Below are the code and all the weights of a small trained network. Each question names an input and a class and asks about switching units off, where a switched-off unit gives its printed mean instead of its output.

import numpy as np


def w(rows, s, z=0):
    codes = np.array(rows[::2]) - 128.0
    scale = np.full(codes.shape[1], s)
    scale[-1] = z or s
    return codes * scale


def norm(h):
    return h / np.sqrt((h * h).mean(-1, keepdims=True) + 1e-5)


def f(y):
    return np.maximum(y, 0)


def log_softmax(a):
    a = a - a.max(-1, keepdims=True)
    return a - np.log(np.exp(a).sum(-1, keepdims=True))


def net(x, mask):
    res = np.array(x, float).reshape(1, 2) / 4 @ E
    u = 0
    for l in range(2):
        y = f(norm(res) @ A[l][:, :-1].T + A[l][:, -1])
        res = res + np.where(mask[u : u + 5], y, B[l][:, -1]) @ B[l][:, :-1]
        u += 5
    return log_softmax(norm(res)[-1] @ U[:, :-1].T + U[:, -1])


A, B = {}, {}
E = w([
[128,201,191,121,250,59,145],'x0',
[145,225,2,129,130,68,100],'x1',
],0.0066)
A[0] = w([
[124,54,175,115,86,152,179,208],'L0N0',
[131,92,69,124,47,99,69,167],'L0N1',
[69,179,51,96,132,123,133,1],'L0N2',
[113,137,3,216,128,62,130,130],'L0N3',
[116,123,135,170,238,35,148,148],'L0N4',
],0.0043,0.0044)
B[0] = w([
[186,247,83,87,119,132,64,255],'L0N0',
[70,124,133,202,247,138,147,221],'L0N1',
[191,156,86,69,176,74,91,141],'L0N2',
[187,148,215,1,88,162,105,225],'L0N3',
[98,88,73,188,114,211,64,244],'L0N4',
],0.0049,0.0044)
A[1] = w([
[121,23,66,101,43,144,159,53],'L1N0',
[152,166,171,118,199,44,142,108],'L1N1',
[133,41,255,77,113,149,191,82],'L1N2',
[97,143,173,157,216,66,187,2],'L1N3',
[134,134,161,99,186,182,94,212],'L1N4',
],0.0088,0.0036)
B[1] = w([
[78,90,173,179,142,102,203,173],'L1N0',
[101,69,107,141,60,166,188,201],'L1N1',
[160,219,3,67,118,76,113,209],'L1N2',
[82,65,123,177,68,165,179,171],'L1N3',
[140,120,184,151,156,107,100,255],'L1N4',
],0.011,0.0086)
U = w([
[53,41,126,209,84,151,190,204],'0',
[173,214,21,16,98,74,103,194],'1',
[157,119,250,150,181,139,22,109],'2',
[117,66,128,35,180,150,125,4],'3',
],0.013,0.0043)

Each question gives the input, the list of numbers given to net, and the class t.
The units are the neurons (one row each of A and B). Each row of codes is followed by its name. A weight is (code - 128) times the scale printed after its matrix; where a second scale follows, it is the last column's (A, B and U).
mask holds one flag per neuron, layer by layer. A switched-off neuron (its flag False) gives its mean, the last column of its row in B, instead of its output. The means were averaged over made-up inputs and are rounded, as every weight is.
A unit's drop is (log p(t) with every unit on - log p(t) with that unit switched off) / (log p(t) with every unit on - log p(t) with every unit switched off).
The circuit of an input: a set's keep is (log p(t) with only the set's units on - log p(t) with every unit switched off) / (log p(t) with every unit on - log p(t) with every unit switched off). Starting from all 10 units, units are removed one at a time, each time the one whose removal leaves the highest keep (on an exact tie, the one counted first), for as long as the keep stays at least 0.8.
circuit, biggest first: the units of the circuit, biggest drop first
unit that matters most: the unit with the biggest drop
k most important neurons: the k neurons with the biggest drops, biggest first
k most important neurons of layer l: the k neurons of layer l with the biggest drops, biggest first
drop of u: that unit's drop, to one decimal
input [-3,-1], class 2: 4 most important neurons => L1N2, L0N0, L0N1, L1N1
input [-5,-7], class 1: 2 most important neurons => L1N2, L0N4
input [0,1], class 2: 2 most important neurons of layer 1 => L1N4, L1N2
input [1,-3], class 2: unit that matters most => L0N0
input [-3,3], class 2: circuit, biggest first => L1N2, L0N3, L1N1
input [-3,-2], class 2: 3 most important neurons => L0N0, L1N2, L1N1
input [2,1], class 2: 2 most important neurons => L0N4, L1N2
input [-2,-3], class 2: 2 most important neurons => L0N0, L1N2
input [-5,4], class 0: 2 most important neurons of layer 1 => L1N2, L1N0
input [4,-3], class 0: 2 most important neurons => L0N3, L1N3
input [3,0], class 2: 3 most important neurons => L0N4, L0N1, L1N1
input [-1,-2], class 2: 2 most important neurons => L0N0, L1N2
input [-8,6], class 0: 2 most important neurons => L1N0, L1N2
input [3,-6], class 1: unit that matters most => L1N2
input [0,2], class 2: 2 most important neurons => L1N2, L0N3
input [-2,-4], class 1: 2 most important neurons => L0N4, L1N2
input [0,0], class 2: 2 most important neurons => L1N2, L0N1
input [-8,5], class 0: 2 most important neurons => L1N0, L1N2
input [5,-1], class 0: drop of L0N2 => 0.0
input [-3,-8], class 1: drop of L1N2 => 0.9
input [-2,-6], class 1: drop of L1N2 => 0.7
input [-3,-6], class 1: drop of L1N2 => 1.0
